Below are the code and all the weights of a small trained network. Each question names an input and a target symbol and asks about switching units off, where a switched-off unit gives its printed mean instead of its output.

import numpy as np


def w(rows, s, z=0):
    codes = np.array(rows[::2]) - 128.0
    scale = np.full(codes.shape[1], s)
    scale[-1] = z or s
    return codes * scale


def f(y):
    return np.maximum(y, 0)


def softmax(a):
    e = np.exp(a - a.max(-1, keepdims=True))
    return e / e.sum(-1, keepdims=True)


def log_softmax(a):
    a = a - a.max(-1, keepdims=True)
    return a - np.log(np.exp(a).sum(-1, keepdims=True))


def net(x, mask):
    ids = ['ΓΔΛΦΨΩβεζηθπστ'.index(c) for c in x.split()]
    T = len(ids)
    res = E[ids] + P[:T]
    r = res
    for j in range(3):
        rows = slice(4 * j, 4 * j + 4)
        q, k, v = (r @ M[0][rows].T for M in (Q, K, V))
        z = softmax(np.where(np.tri(T) > 0, q @ k.T / 4**0.5, -1e9)) @ v
        o = O[0][rows]
        res = res + np.where(mask[j], z, o[:, -1]) @ o[:, :-1]
    y = f(res @ A[0][:, :-1].T + A[0][:, -1])
    res = res + np.where(mask[3:27], y, B[0][:, -1]) @ B[0][:, :-1]
    return log_softmax(res[-1] @ U[:, :-1].T + U[:, -1])


Q, K, V, O, A, B = {}, {}, {}, {}, {}, {}
E = w([
[115,161,148,62,222,79],'Γ',
[120,142,156,235,158,149],'Δ',
[196,116,60,113,73,55],'Λ',
[210,110,213,85,94,170],'Φ',
[142,141,175,116,194,2],'Ψ',
[141,146,44,160,171,124],'Ω',
[171,110,192,14,113,64],'β',
[161,49,137,122,194,146],'ε',
[195,187,102,141,89,43],'ζ',
[108,135,213,121,66,91],'η',
[183,127,71,172,71,197],'θ',
[154,188,90,56,168,200],'π',
[154,199,95,156,128,82],'σ',
[113,202,205,124,141,151],'τ',
],0.013)
P = w([
[35,128,123,117,96,83],'0',
[220,170,195,157,196,108],'1',
[247,175,211,167,180,100],'2',
[242,177,206,157,185,107],'3',
[237,189,195,171,186,92],'4',
[249,195,196,150,166,100],'5',
[254,193,217,165,182,97],'6',
],0.0053)
Q[0] = w([
[170,131,157,117,155,128],'h1',
[227,155,144,115,128,144],'h1',
[165,145,155,132,144,142],'h1',
[251,166,168,123,162,114],'h1',
[40,152,133,101,139,148],'h2',
[86,106,69,130,86,99],'h2',
[137,131,141,136,167,156],'h2',
[77,130,123,144,108,122],'h2',
[88,63,129,142,136,128],'h3',
[195,99,129,137,140,82],'h3',
[43,139,69,85,123,159],'h3',
[166,158,145,104,107,140],'h3',
],0.018)
K[0] = w([
[93,91,99,96,111,115],'h1',
[2,87,115,88,103,96],'h1',
[79,94,100,130,80,115],'h1',
[2,96,95,92,97,136],'h1',
[168,163,163,139,197,156],'h2',
[241,128,148,126,100,123],'h2',
[65,156,113,47,146,137],'h2',
[203,181,138,123,130,151],'h2',
[185,199,116,102,178,153],'h3',
[75,169,117,116,82,118],'h3',
[215,97,179,172,150,140],'h3',
[79,103,115,152,127,101],'h3',
],0.015)
V[0] = w([
[88,98,160,69,136,81],'h1',
[187,162,111,70,109,110],'h1',
[87,221,184,133,68,139],'h1',
[130,120,164,160,149,166],'h1',
[38,76,110,149,88,114],'h2',
[178,164,125,151,211,124],'h2',
[141,131,127,145,97,126],'h2',
[255,174,186,159,137,141],'h2',
[155,154,42,104,57,190],'h3',
[117,202,121,174,152,69],'h3',
[75,184,93,95,91,80],'h3',
[52,191,137,75,180,189],'h3',
],0.0085)
O[0] = w([
[106,113,192,105,69,182,254],'h1',
[154,103,103,96,107,194,146],'h1',
[107,61,123,2,155,95,144],'h1',
[105,129,143,151,181,105,107],'h1',
[177,165,151,136,145,85,64],'h2',
[33,104,95,102,123,130,177],'h2',
[154,123,108,128,113,115,94],'h2',
[86,58,73,128,128,124,153],'h2',
[202,174,83,131,127,154,15],'h3',
[36,166,72,146,55,56,169],'h3',
[123,148,102,65,55,119,157],'h3',
[74,197,147,81,175,187,187],'h3',
],0.0079,0.0017)
A[0] = w([
[121,76,98,166,97,222,42],'n1',
[152,146,41,165,111,91,22],'n2',
[169,109,86,104,207,92,142],'n3',
[140,177,66,140,60,123,188],'n4',
[61,144,204,141,190,167,114],'n5',
[30,180,114,146,115,136,1],'n6',
[117,150,74,192,130,176,44],'n7',
[68,124,86,188,195,130,103],'n8',
[84,122,184,195,106,132,13],'n9',
[102,57,189,159,69,56,119],'n10',
[126,101,119,191,173,151,10],'n11',
[117,118,118,136,93,219,140],'n12',
[109,254,136,198,132,92,138],'n13',
[73,187,144,151,59,138,155],'n14',
[83,184,23,190,121,141,74],'n15',
[122,178,81,144,137,200,66],'n16',
[46,155,16,207,168,177,193],'n17',
[149,72,97,202,53,85,45],'n18',
[163,120,170,164,146,143,149],'n19',
[95,113,132,161,128,111,12],'n20',
[60,145,174,115,172,141,110],'n21',
[124,64,77,160,188,114,77],'n22',
[142,149,69,144,81,114,2],'n23',
[201,120,77,126,158,109,107],'n24',
],0.007,0.0036)
B[0] = w([
[166,143,142,138,69,82,140],'n1',
[122,143,171,131,176,119,152],'n2',
[110,153,106,73,98,93,226],'n3',
[95,138,115,118,80,160,186],'n4',
[57,69,80,121,118,182,254],'n5',
[182,177,154,154,173,134,142],'n6',
[188,110,89,120,150,121,138],'n7',
[155,90,169,88,179,147,173],'n8',
[173,98,121,65,117,59,167],'n9',
[153,99,135,209,178,67,232],'n10',
[169,139,108,90,71,115,154],'n11',
[173,86,125,190,124,132,183],'n12',
[46,156,114,94,109,172,227],'n13',
[141,126,112,160,60,120,174],'n14',
[230,190,136,130,178,67,150],'n15',
[134,101,128,185,131,110,173],'n16',
[253,165,163,147,197,103,183],'n17',
[47,81,119,187,164,163,166],'n18',
[73,132,67,150,141,124,241],'n19',
[159,141,147,113,168,139,133],'n20',
[106,78,102,140,115,145,207],'n21',
[158,172,128,144,147,104,165],'n22',
[141,152,138,112,199,141,141],'n23',
[104,101,84,127,148,150,196],'n24',
],0.0057,0.0039)
U = w([
[52,114,120,51,151,109,83],'Γ',
[99,136,170,221,166,143,251],'Δ',
[111,85,39,123,78,90,152],'Λ',
[181,100,225,97,75,168,58],'Φ',
[103,155,139,115,185,28,18],'Ψ',
[187,159,85,106,177,91,18],'Ω',
[182,143,203,59,112,62,30],'β',
[142,1,111,109,181,139,223],'ε',
[118,166,97,100,85,82,112],'ζ',
[88,87,175,131,58,84,69],'η',
[178,118,86,143,52,146,110],'θ',
[138,179,91,59,152,214,217],'π',
[123,208,111,110,107,91,109],'σ',
[43,132,148,115,60,186,124],'τ',
],0.0075,0.0027)

Each question gives the input, a string of symbols that net reads in full, and the target symbol t.
The units are the heads (4 rows each of Q, K, V and O) and the neurons (one row each of A and B). Each row of codes is followed by its name. A weight is (code - 128) times the scale printed after its matrix; where a second scale follows, it is the last column's (O, A, B and U).
mask holds one flag per unit, heads first, then neurons. A switched-off unit (its flag False) gives its mean, the last column of its rows in O or B, instead of its output. The means were averaged over made-up inputs and are rounded, as every weight is.
A unit's drop is (log p(t) with every unit on - log p(t) with that unit switched off) / (log p(t) with every unit on - log p(t) with every unit switched off).
The circuit of an input: a set's keep is (log p(t) with only the set's units on - log p(t) with every unit switched off) / (log p(t) with every unit on - log p(t) with every unit switched off). Starting from the 12 units with the biggest drops (on a tie, the unit counted first), units are removed one at a time, each time the one whose removal leaves the highest keep (on an exact tie, the one counted first), for as long as the keep stays at least 0.8.
units of the circuit, in order: the units of the circuit, biggest drop first
most important unit: the unit with the biggest drop
top k neurons: the k neurons with the biggest drops, biggest first
which heads matter: for each layer, one digit per head in row order, 1 if its drop is at least 0.15 and else 0, layers parted by /
drop of u: that unit's drop, to one decimal
input π Φ β θ Φ, target π: units of the circuit, in order : [h3]
input Φ π ε τ, target ε: which heads matter : 011
input π ε τ ε ε, target π: which heads matter : 001
input Δ Φ Φ σ, target Ψ: which heads matter : 101
input Δ τ ε Δ ε β, target Ψ: which heads matter : 101
input Φ Φ ε π, target ε: units of the circuit, in order : [h3, h2]
input τ ε π ε π Γ, target Γ: units of the circuit, in order : [h1, h3, h2]
input η π ζ, target β: units of the circuit, in order : [h1, h2]
input η Δ Λ ε Φ, target β: which heads matter : 110
input ε π ε Γ Φ, target Δ: which heads matter : 101
input Φ π Φ π, target ε: units of the circuit, in order : [h2, h3]
input ε Δ ε Δ ζ, target Δ: units of the circuit, in order : [h1, h3]
input ε Φ ε σ Φ, target Δ: units of the circuit, in order : [h1, h3]
input β ε ε, target Φ: most important unit : h1
input π Δ ε Φ ε σ, target π: units of the circuit, in order : [h3, n13]
input Λ Φ β ε θ Φ, target θ: units of the circuit, in order : [h3, h1]
input Φ π Δ, target ε: units of the circuit, in order : [h2, h1, n8]
input η π η, target β: units of the circuit, in order : [h2, h1]
input ε Λ ε τ θ τ θ, target Δ: drop of h1 : 0.6
input Φ τ Δ, target ε: drop of h3 : 0.2
input Φ Λ ε Γ ε Φ Λ, target ε: drop of h1 : 0.1
input ε Φ θ, target Δ: drop of n3 : 0.1
input ε Φ ε β ε ε, target Δ: top neuron : [n19]
